Below are the code and all the weights of a small trained network. Each question names an input and a class and asks about switching units off, where a switched-off unit gives its printed mean instead of its output.

import numpy as np


def w(rows, s, z=0):
    codes = np.array(rows[::2]) - 128.0
    scale = np.full(codes.shape[1], s)
    scale[-1] = z or s
    return codes * scale


def f(y):
    return y / 2 * (1 + np.tanh(0.7978845608 * (y + 0.044715 * y**3)))


def log_softmax(a):
    a = a - a.max(-1, keepdims=True)
    return a - np.log(np.exp(a).sum(-1, keepdims=True))


def net(x, mask):
    res = np.array(x, float).reshape(1, 6) / 4 @ E
    y = f(res @ A[0][:, :-1].T + A[0][:, -1])
    res = res + np.where(mask, y, B[0][:, -1]) @ B[0][:, :-1]
    return log_softmax(res[-1] @ U[:, :-1].T + U[:, -1])


A, B = {}, {}
E = w([
[77,233,149,220,79,124],'x0',
[141,153,1,120,142,208],'x1',
[125,69,236,209,209,204],'x2',
[7,172,126,126,146,81],'x3',
[22,78,129,73,108,86],'x4',
[121,53,64,203,218,97],'x5',
],0.0066)
A[0] = w([
[159,1,192,98,134,144,209],'N0',
[179,51,112,129,94,127,169],'N1',
[148,207,56,88,47,219,249],'N2',
[136,132,142,117,120,196,254],'N3',
[65,51,152,86,175,129,74],'N4',
[97,71,198,133,134,83,130],'N5',
[128,91,41,49,149,56,132],'N6',
[79,169,182,175,78,69,127],'N7',
[102,78,75,197,237,206,221],'N8',
],0.0078,0.0043)
B[0] = w([
[161,114,132,73,144,133,225],'N0',
[144,114,124,85,127,124,174],'N1',
[126,169,184,6,136,126,247],'N2',
[122,162,146,115,152,138,189],'N3',
[184,99,124,147,168,169,167],'N4',
[138,133,134,73,130,120,177],'N5',
[92,128,78,141,91,76,211],'N6',
[88,191,116,117,121,91,186],'N7',
[151,154,142,146,229,191,255],'N8',
],0.013,0.0077)
U = w([
[128,89,120,185,56,154,3],'0',
[2,167,124,94,74,22,178],'1',
[129,134,86,253,156,149,131],'2',
[206,144,190,96,162,183,192],'3',
[193,66,68,120,95,72,77],'4',
],0.0096,0.0042)

Each question gives the input, the list of numbers given to net, and the class t.
The units are the neurons (one row each of A and B). Each row of codes is followed by its name. A weight is (code - 128) times the scale printed after its matrix; where a second scale follows, it is the last column's (A, B and U).
mask holds one flag per neuron, in row order. A switched-off neuron (its flag False) gives its mean, the last column of its row in B, instead of its output. The means were averaged over made-up inputs and are rounded, as every weight is.
A unit's drop is (log p(t) with every unit on - log p(t) with that unit switched off) / (log p(t) with every unit on - log p(t) with every unit switched off).
The circuit of an input: a set's keep is (log p(t) with only the set's units on - log p(t) with every unit switched off) / (log p(t) with every unit on - log p(t) with every unit switched off). Starting from all 9 units, units are removed one at a time, each time the one whose removal leaves the highest keep (on an exact tie, the one counted first), for as long as the keep stays at least 0.8.
units of the circuit, in order: the units of the circuit, biggest drop first
most important unit: the unit with the biggest drop
k most important neurons: the k neurons with the biggest drops, biggest first
drop of u: that unit's drop, to one decimal
input [-6,3,-8,-1,-2,4], class 1: most important unit => N6
input [4,-6,2,-5,7,-4], class 1: 2 most important neurons => (N8; N7)
input [7,-3,5,5,-4,-1], class 1: 3 most important neurons => (N7; N8; N4)
input [-5,1,1,5,7,8], class 2: 2 most important neurons => (N2; N6)
input [4,-3,8,1,-1,-6], class 1: 3 most important neurons => (N8; N7; N4)
input [-8,-8,-5,7,1,5], class 4: units of the circuit, in order => (N4; N2)
input [-6,2,0,3,4,4], class 2: 3 most important neurons => (N2; N6; N8)
input [-7,-6,-3,-3,0,7], class 4: units of the circuit, in order => (N6; N2)
input [-2,5,-8,-8,0,-2], class 1: 3 most important neurons => (N6; N8; N2)
input [7,-2,-3,0,-1,8], class 2: 2 most important neurons => (N2; N6)
input [1,2,3,4,3,6], class 2: 2 most important neurons => (N2; N0)
input [7,-2,5,-1,-2,3], class 2: drop of N2 => 0.8
input [6,0,1,1,-7,3], class 2: drop of N1 => 0.1
input [-2,5,-5,6,-2,8], class 2: most important neuron => (N8)
input [5,1,6,-2,0,4], class 2: drop of N2 => 1.5
input [5,-1,0,2,-2,-7], class 1: 2 most important neurons => (N8; N7)
